Each row, then roughly how far along a hidden order it lies, from 0 to 15
[-4, -6, 1, 0, 4, 2, -9, -4, -12, -23, -4, 0, 0, -10, -2, 7, -3, 7, -5, 6, 0, 8, 0, 1, -2, -5, -4, 3, 4, -5, 14, -2, -1, 2, 7, 6, 8, 27, 4, 1, -4, 7, 3, 3, -2, -5, 8, -5, -6, 0, -5, 2, -4]	4
[-2, -2, 0, 2, 3, 5, -4, -7, 0, -12, 1, 0, -2, -5, 1, 0, -1, 0, -1, 6, 1, 7, 0, 1, 2, -4, -2, -1, 2, -5, 10, -1, 0, -2, 2, -3, 6, 26, -6, 2, -1, 7, 1, 4, -1, -4, 4, 0, -3, 0, -6, -2, -2]	0
[7, 3, -1, 10, 2, -2, 2, 3, -10, 1, -13, -4, 3, -1, -6, 7, 2, 35, -1, -12, 4, -2, 7, -23, -1, -1, 0, 18, 3, -5, -3, 6, -1, -8, -1, -9, -3, -28, 22, 12, 0, 1, -1, -10, 0, 5, 3, 0, 4, 5, -1, 10, -5]	11
[2, -3, -1, 3, 1, -5, -1, 5, -14, 0, -16, -2, 4, -4, -5, 11, 1, 32, -5, -7, 0, -2, 5, -12, -8, -3, -1, 12, 2, -1, 1, 3, -2, 1, 4, 5, -12, -21, 26, 6, -3, -2, 2, -10, 0, 3, 2, -5, 1, 2, 2, 9, -3]	8
[7, 1, 0, 12, 1, -4, 0, 11, -15, 8, -16, -5, 4, 1, -7, 5, 1, 40, -3, -14, 2, -6, 7, -22, -11, -1, 3, 12, 3, 3, -8, 5, -2, -3, -2, -5, -2, -44, 34, 12, 1, -4, 0, -13, 3, 6, 1, 0, 5, 4, 3, 9, -2]	12
[-3, -2, 0, -7, -3, -8, 1, 9, -3, 4, -1, 0, 2, 0, -1, 9, 0, -4, -2, -4, -4, -8, -2, 10, -7, 1, 0, -2, -2, 4, -8, -1, -1, 8, 2, 6, -15, -25, 6, -6, 0, -9, 0, -3, -1, 3, -2, -3, -1, -2, 4, 3, 3]	5
[1, -1, -1, 7, 3, 0, -2, 0, -7, 1, -11, -2, 2, -5, -4, 7, 2, 29, -3, -4, 2, 3, 5, -15, -5, -6, 0, 7, 3, -4, 4, 3, -2, -2, 2, -5, -5, -8, 17, 9, -2, 3, 2, -7, 1, 3, 0, -3, 2, 2, -2, 4, -3]	5
[5, -2, -3, 13, 3, 5, -5, 2, -11, 12, -17, -6, 2, -5, -5, 0, 3, 40, -3, -7, 2, 6, 7, -25, -15, -12, 6, 3, 3, 0, 6, 4, -3, -3, 0, -15, 1, -12, 31, 14, -3, 4, 4, -11, 6, 3, -6, -3, 6, 3, -2, 3, -2]	15
[-6, -9, 0, -3, 4, 2, -11, -1, -11, -10, -2, 0, 0, -9, -1, 2, -3, 0, -7, 4, -3, 7, -3, 11, -11, -8, 1, -10, 2, 2, 10, -4, -2, 8, 5, 9, 6, 17, 6, -1, -4, 5, 4, 2, 1, -5, 2, -7, -5, -2, -2, -2, 0]	14
[2, -1, 1, 2, 0, -7, 0, 10, -15, 0, -12, -2, 4, 0, -5, 11, 0, 23, -5, -10, 0, -5, 3, -9, -8, 2, 0, 11, 1, 3, -5, 3, -1, 2, 2, 8, -7, -32, 26, 3, -1, -6, 1, -9, 0, 4, 3, -3, 1, 2, 4, 9, -2]	6
[0, -3, -2, 10, 3, 5, -4, 1, -1, 18, -7, -3, 0, -2, 0, -7, 2, 20, -2, 1, -1, 5, 3, -6, -15, -9, 8, -15, 2, 4, 4, 0, -3, 4, -1, -12, 0, 3, 15, 11, -2, 3, 4, -4, 6, 2, -11, -3, 4, -1, -1, -6, 3]	3

Next part:
[19, -17, -43, -1, -2, -7, -2, -9, 9, 13, 7, -5, 8, 0, 22, 8, 6, 5]	6
[-9, -1, -5, 4, -2, -4, 3, 9, 1, 3, -5, 12, 7, -2, 4, 3, 3, -1]	10
[7, -39, 9, -3, 5, 21, 0, -16, 11, 33, 17, 5, 0, -15, -43, 23, 1, -1]	12
[24, -7, -5, 2, 2, 5, 5, -9, 0, 25, 10, 17, 21, -15, -23, 19, 0, -4]	15
[10, -10, -18, 0, -3, 0, 3, 1, -6, -7, 6, -9, 9, -5, 12, -1, 4, 4]	6
[15, -15, -6, -1, 3, 19, 3, -7, 7, 19, 9, 16, 20, -18, -26, 30, 2, -4]	15
[22, 0, -11, 3, 1, -3, 6, -2, -9, -4, 1, 9, -7, -1, -9, 0, 0, 1]	6
[-3, 13, -20, 4, -3, -7, 1, -6, -9, -12, -4, 2, 10, -1, -2, 17, 0, 1]	6
[9, 3, -2, 1, 1, 6, 1, -2, 6, 20, -2, 1, 2, -1, -3, 4, 1, 0]	7
[23, -35, 0, 4, -6, 18, 4, -25, -1, 37, 12, -4, 9, -1, -48, 7, -4, 0]	0
[-12, 23, -16, 0, -7, -14, 2, 16, 8, -15, 8, -10, 10, 3, 40, 4, 7, 14]	5
[10, -21, 18, -5, 7, 15, 3, -17, -5, 32, 3, 6, 23, -9, -22, -3, -2, -9]	13
[14, -34, -7, -1, 0, 9, 2, -6, 14, 46, 2, -7, 13, -6, -12, 7, 7, -1]	11
[20, -40, -1, 0, 2, 4, 8, -36, -21, 17, 9, -7, 5, -6, -3, -21, 5, 4]	8
[11, -11, -6, -1, -1, 0, -4, 0, 11, -5, 2, -6, 4, -1, 18, 3, 3, 3]	7
[8, -37, -5, -2, -2, 13, 1, -15, 3, 55, 20, -21, 20, -5, -10, 11, 1, 5]	4
[2, -22, -26, 2, -2, 13, 8, -6, -22, 18, 8, -4, 25, -9, -37, 12, -4, 5]	6
[27, -58, -6, 0, 1, 8, 4, -16, -2, 31, 12, -9, 13, -9, 4, 8, 3, 0]	9
[-1, 1, 8, -1, 1, 5, 3, -5, -3, 3, -3, 2, -2, -4, -2, -13, 0, -1]	10
[37, -40, -13, 3, -3, 8, 0, -17, -2, 32, 12, -12, 14, -7, -32, 28, 2, 0]	1
[5, 1, -23, 3, -1, -5, 7, -7, -17, 12, 10, 2, 17, -6, 0, 23, 1, 4]	8
[0, 16, -12, 3, -2, -9, 4, 0, -4, -21, 7, 5, 9, -3, -10, 16, 1, 3]	8
[11, -16, -9, -1, 0, 12, 4, -11, -1, 38, 22, 10, 15, -15, -24, 32, 0, 3]	10
[12, 11, 11, 3, 2, 8, -2, -3, 13, 7, -6, 36, 0, -14, -31, 10, -4, -9]	14
[28, -23, -7, 1, 2, 5, 6, -16, -8, 38, 7, -8, 7, -5, -20, 7, 2, 2]	7
[8, -36, -14, 0, -2, 7, 2, -5, -2, 29, 17, -23, 9, -4, -10, 6, 3, 6]	5
[3, 7, -3, 3, -4, -1, -3, -10, 9, 63, 15, -14, 16, -1, -17, 14, 1, 9]	2
[28, -63, -50, 5, -9, 7, 9, -11, -16, 50, 32, -29, 51, -17, -29, 40, 4, 10]	3
[8, -30, -1, 2, 1, 8, 6, -11, -5, 22, 4, -3, 12, -5, -44, 4, 0, 0]	9
[-3, -17, 12, -5, 4, 16, -2, -4, 10, 21, -1, -1, 19, -12, 1, 5, 0, -4]	13
[21, 50, -29, 7, -3, -32, 6, 6, -18, -35, -2, 37, 16, -9, 8, 13, -1, 3]	13
[15, -4, -17, 0, -2, -1, 5, 4, 3, 7, 7, 1, 4, 1, 16, -3, 6, 4]	9

Next part:
[24, -23, 12, 13, -40, -6, 13, 3, -7, 8, 28, 14, -10, -19, -12, -12, -5, -1, -6, 11, 8, 10, -41, 6, -5, -16, 10, 3, -21, -9, 7, -12, -7, 6, 3, 1, 7, 14, -8, 15, 4, -31, -29, 21, 2, 32, 10, -17, 6, 1, 21, -2, 2, -2, 11, 8, -7, -34, -11, -20, 7, -27, 22, 4, -2, -5, -4, -3, 2, 0, -5, 6, 13, -11, -6, -18, 10, 3, 7, -8, 12]	0
[-15, 2, 2, -13, -15, -5, 2, 3, 2, 7, 27, 2, -21, 4, 1, -3, 3, 5, 12, 8, 5, 7, -1, -11, 4, -10, 12, 1, -15, 5, 4, -7, 3, 5, 3, 0, 7, 0, 1, -9, -3, -7, 9, -12, 2, -4, -2, 1, -9, 3, 6, 2, 6, 6, -1, 2, 5, -9, 0, -7, -8, 18, -6, 11, -1, 0, 4, -4, -4, -3, -2, 10, 2, 1, 5, -16, 10, 5, -17, 3, 3]	6
[-35, 16, 11, -45, -12, 8, 1, -1, 2, 4, 23, 15, -8, 12, 3, 1, 7, 2, 16, 27, -11, 1, 19, -18, 7, 11, 26, -1, -13, 16, 8, -1, -1, -14, 12, -2, 3, -14, 8, -17, -29, -9, 8, -16, -1, -37, -4, 20, -19, 16, -5, 6, 10, 20, 2, -17, 16, 19, 12, -2, -14, 25, -2, 3, 0, 13, 5, -7, 4, -2, -3, -19, -1, 14, 10, 13, 10, 4, -15, 9, 16]	0
[-4, 22, -6, -5, 1, -24, 1, 7, 8, 7, -17, -26, -30, 20, 39, 4, 3, 13, 14, -1, 12, -5, 53, -23, 17, -10, -44, 3, 0, -6, -5, -13, 4, 16, -2, 4, 3, -6, -12, -3, 31, 24, 5, -4, 8, 21, -13, -7, 13, -4, -5, 6, 4, -13, -17, 0, 0, -27, -9, 6, -18, 63, -27, 4, -3, -10, 5, 10, -15, -7, 15, 63, 2, 7, -2, -3, -1, 8, -15, -4, 1]	2
[-47, -33, 15, -18, -15, 6, 6, 3, 9, 18, 7, 18, 6, 16, -26, -1, -8, -6, 5, 12, -38, 16, -44, 8, 2, 4, 30, 3, -14, 8, 2, 2, 3, 17, 8, 0, 8, 13, 17, -7, -26, -20, 4, -15, 4, 33, 19, -1, -50, -29, 21, 1, 4, 1, 15, 34, 6, -20, -1, -1, 11, -47, 3, 32, -3, -1, 1, -2, 5, 6, -1, -21, 2, 2, 6, -10, 11, -33, 1, 5, 3]	9
[7, -8, 2, 17, -23, 6, -6, 5, 0, -1, -4, -10, 1, -52, 6, -2, 0, -2, 3, 28, 22, 25, -31, 0, 3, -11, 4, 0, -3, -3, 0, -6, -2, 0, -17, -2, 3, 0, -9, 10, 0, 5, -18, -10, 1, 21, 13, -1, -7, 17, 7, -9, -5, -7, -8, -4, -3, -16, -12, 12, -1, 1, 10, -11, -1, -5, 1, -8, -6, -2, -10, -12, 7, -11, -1, 3, 5, 16, -1, -8, 25]	1
[-42, -16, -3, -5, 17, -7, -4, 1, 8, 9, -10, 3, -6, -26, -18, 4, -3, 5, -5, -6, -6, 3, -11, 18, 2, -13, 35, 1, -7, 10, 0, 4, 8, 12, 13, 2, 9, 9, 13, -19, -12, -11, 16, -17, 0, 4, -2, -13, -31, -9, 7, 1, 4, 10, 8, 13, 5, -11, 12, 0, -3, -37, -7, 4, -1, -5, 3, -1, 1, 5, 14, -12, 0, 6, 9, -11, 6, 4, -16, 5, -5]	15
[-20, -23, 10, -7, 8, -4, -3, 1, 16, 10, -5, 0, 0, -25, -4, 9, -6, 2, 9, 17, -29, 8, -17, 14, 4, -9, 16, 3, 3, 3, -5, -2, 5, 8, 5, -5, 11, 7, 7, 4, -20, 8, 11, -25, 6, 22, 7, -17, -18, -28, 11, 3, 0, -7, 7, 30, 7, -39, -3, 11, -5, -7, -5, 1, -2, -6, -1, 2, 0, 3, 21, -13, 1, 12, 4, 17, 1, 4, 0, -2, 12]	2

[-6, 2, -1, 14, 4, -2, 23, -15, -1, -6, 2, -10, -13, 16, -19, -9, -36, 10, 2, 12, -12, -16, 3, -20, -2, -6, 41, -1, -8, 9, 15, 7, -2, -26, -3, 4, 20, 21, 12, -15, 5, 1, 0, 2, 7, -9, -45, -27, -4, -3, 7, 4]	11
[0, 1, 15, -20, 2, 1, 20, -1, 12, 10, 0, 0, -15, 19, -14, 1, 10, -4, -4, -19, 1, -26, -3, 1, -13, -14, 14, -7, 5, 25, -11, -10, 0, 13, 12, -4, -22, 7, 0, 9, -8, -14, -12, 12, 6, -21, -45, -7, -1, 9, -3, 0]	13
[6, 0, -11, 13, -3, 3, 12, -4, -1, -3, -3, 5, -8, -10, -15, -21, 2, -1, 7, 10, -6, 11, -7, 0, -5, -11, 22, 7, -1, 11, 1, 22, 19, -9, 4, 13, -3, -12, 22, -21, 1, -7, 5, 9, 3, 5, 8, -7, -7, 5, 7, -8]	12
[-10, -5, -9, -13, -6, -8, 11, -15, 17, -2, -6, -19, -19, 13, 1, 14, -27, 9, -11, 12, -16, -50, -3, -10, 9, 10, 10, 0, -10, 7, 13, 13, -8, -17, 2, -33, -6, 14, -12, -2, 8, 18, -1, -19, 6, -24, -51, -17, -16, -16, 15, 10]	7
[-7, -5, -10, -2, 1, 2, 9, -3, -29, -15, 9, -8, 13, -8, 0, -8, 5, -4, 9, 29, -20, -2, 7, -9, -6, -53, 14, 1, -36, -3, -2, 2, 0, 1, 25, 1, 46, 15, 17, -21, 14, 5, 6, 23, -5, 12, -17, 1, 7, -6, 16, -15]	15
[-8, -3, 0, 3, -3, -4, 3, -22, 6, -1, -1, -20, -21, 10, -9, 4, -32, 8, 0, 4, -15, -35, 1, -5, 8, 23, 25, 1, 1, -3, 16, 17, -4, -27, -10, -14, -1, 5, -1, 10, 1, 8, 3, -14, 8, -17, -37, -22, -9, -16, 8, 11]	4
[-11, -9, 24, -4, 2, 0, -3, -14, -11, 7, 12, -17, 2, 1, -8, 9, -39, -5, 13, 2, -17, -9, 13, 8, -5, -13, 8, 2, -4, 3, 30, -14, -10, -12, 1, 1, 34, -3, -5, 36, -3, 12, -16, 8, 2, -7, -28, -10, 4, -24, 0, 6]	3
[-3, -7, 10, 6, 10, 6, -6, 8, -27, -2, 20, 2, 23, -5, -4, -4, -11, -5, 16, 15, -4, 20, 13, 2, -10, -43, -1, 2, -15, -8, -3, -16, -7, 8, 4, 17, 61, 0, 6, -3, 4, 3, -7, 21, -5, 17, -1, 10, 17, 2, 0, -13]	12
[-19, -8, 2, 8, -3, -9, -17, -2, -28, -9, 11, -18, 16, 9, 11, 11, -26, 4, 12, 20, -26, -13, 15, -10, 8, -20, 3, -3, -30, -34, 1, -3, -16, -5, -2, -8, 59, 16, 6, 9, 12, 24, 12, 3, -10, 13, -23, 5, 9, -20, 10, -5]	6
[-6, -1, -4, -12, -14, -9, 10, -23, 12, 1, -11, -15, -22, 0, -4, 2, -12, 3, -5, -3, -20, -35, -6, -2, 6, 22, 20, 1, -2, 11, 29, 17, 9, -21, 12, -20, -39, -1, 1, 20, 0, 1, 5, -10, 8, -17, -20, -19, -18, -25, 7, 9]	1
[8, 2, 1, -10, -6, -12, -6, 11, -1, -6, -9, 4, -1, -13, -9, -16, 36, -12, 7, -20, -12, 21, -4, 14, -10, -15, 16, -4, -8, 0, -1, 14, 20, 7, 24, 18, -23, -13, 24, 4, -6, -34, 9, 25, -11, 23, 4, 2, 9, -4, 1, 0]	9
[-14, 9, 17, 5, -14, -5, 16, -17, -13, -1, -1, -3, -4, 8, -2, -16, 17, 1, 2, -15, -16, -6, 8, -17, -6, -4, 34, -5, -13, 5, 17, -11, 12, -6, 14, 16, -26, 12, 26, 31, -7, -12, 13, 21, 4, -12, 0, -14, -1, -20, -7, -7]	0
[0, -8, -2, -23, 8, -5, -11, 1, -4, -6, 0, -24, -16, 2, -6, 16, 0, -4, -2, -3, -11, -33, 0, 14, 2, -2, 8, -6, -7, -14, -11, 15, -9, -3, 10, -16, 12, 7, 0, 6, 4, -7, -3, -7, -3, -2, -59, -8, 8, -4, 13, 15]	14
[-15, 4, 23, -9, 5, 2, 11, -14, -27, -8, 10, -15, -1, 1, -6, -2, 14, -5, 3, -7, -16, -12, 18, -7, -9, -33, 30, -8, -15, -4, 16, -20, -6, -3, 26, 8, 20, 27, 21, 32, 1, -15, -3, 25, 6, -10, -34, -14, 17, -17, -1, 1]	7
[-11, -10, 5, 1, 6, -2, -14, -9, -18, -4, 10, -24, -3, 2, 0, 15, -37, 1, 9, 14, -16, -19, 11, 7, 8, -4, 4, 1, -9, -23, 13, 3, -15, -18, -6, -12, 53, 5, -3, 16, 7, 18, -6, -9, -1, 2, -35, -11, 7, -18, 10, 9]	6
[-6, -7, 8, -6, 2, 10, 24, -19, 10, 13, 7, 1, -2, -7, -6, 4, -41, -2, 0, 17, -3, -5, 2, 1, -7, -13, -6, 9, 1, 41, 41, -16, -2, -11, 3, -10, 8, -3, -22, 10, 0, 15, -31, 1, 13, -20, -4, -8, -15, -11, 3, 1]	4
[2, -5, 19, 15, -6, 2, -7, 5, -8, 11, 7, 12, 8, -4, -17, -24, -5, -9, 24, -11, -7, 30, 1, 15, -18, -9, 9, 5, 7, -1, -3, 0, 17, 4, -4, 37, 9, -34, 18, 15, -14, -10, 1, 24, -6, 20, 23, 5, 5, -2, -9, -13]	6
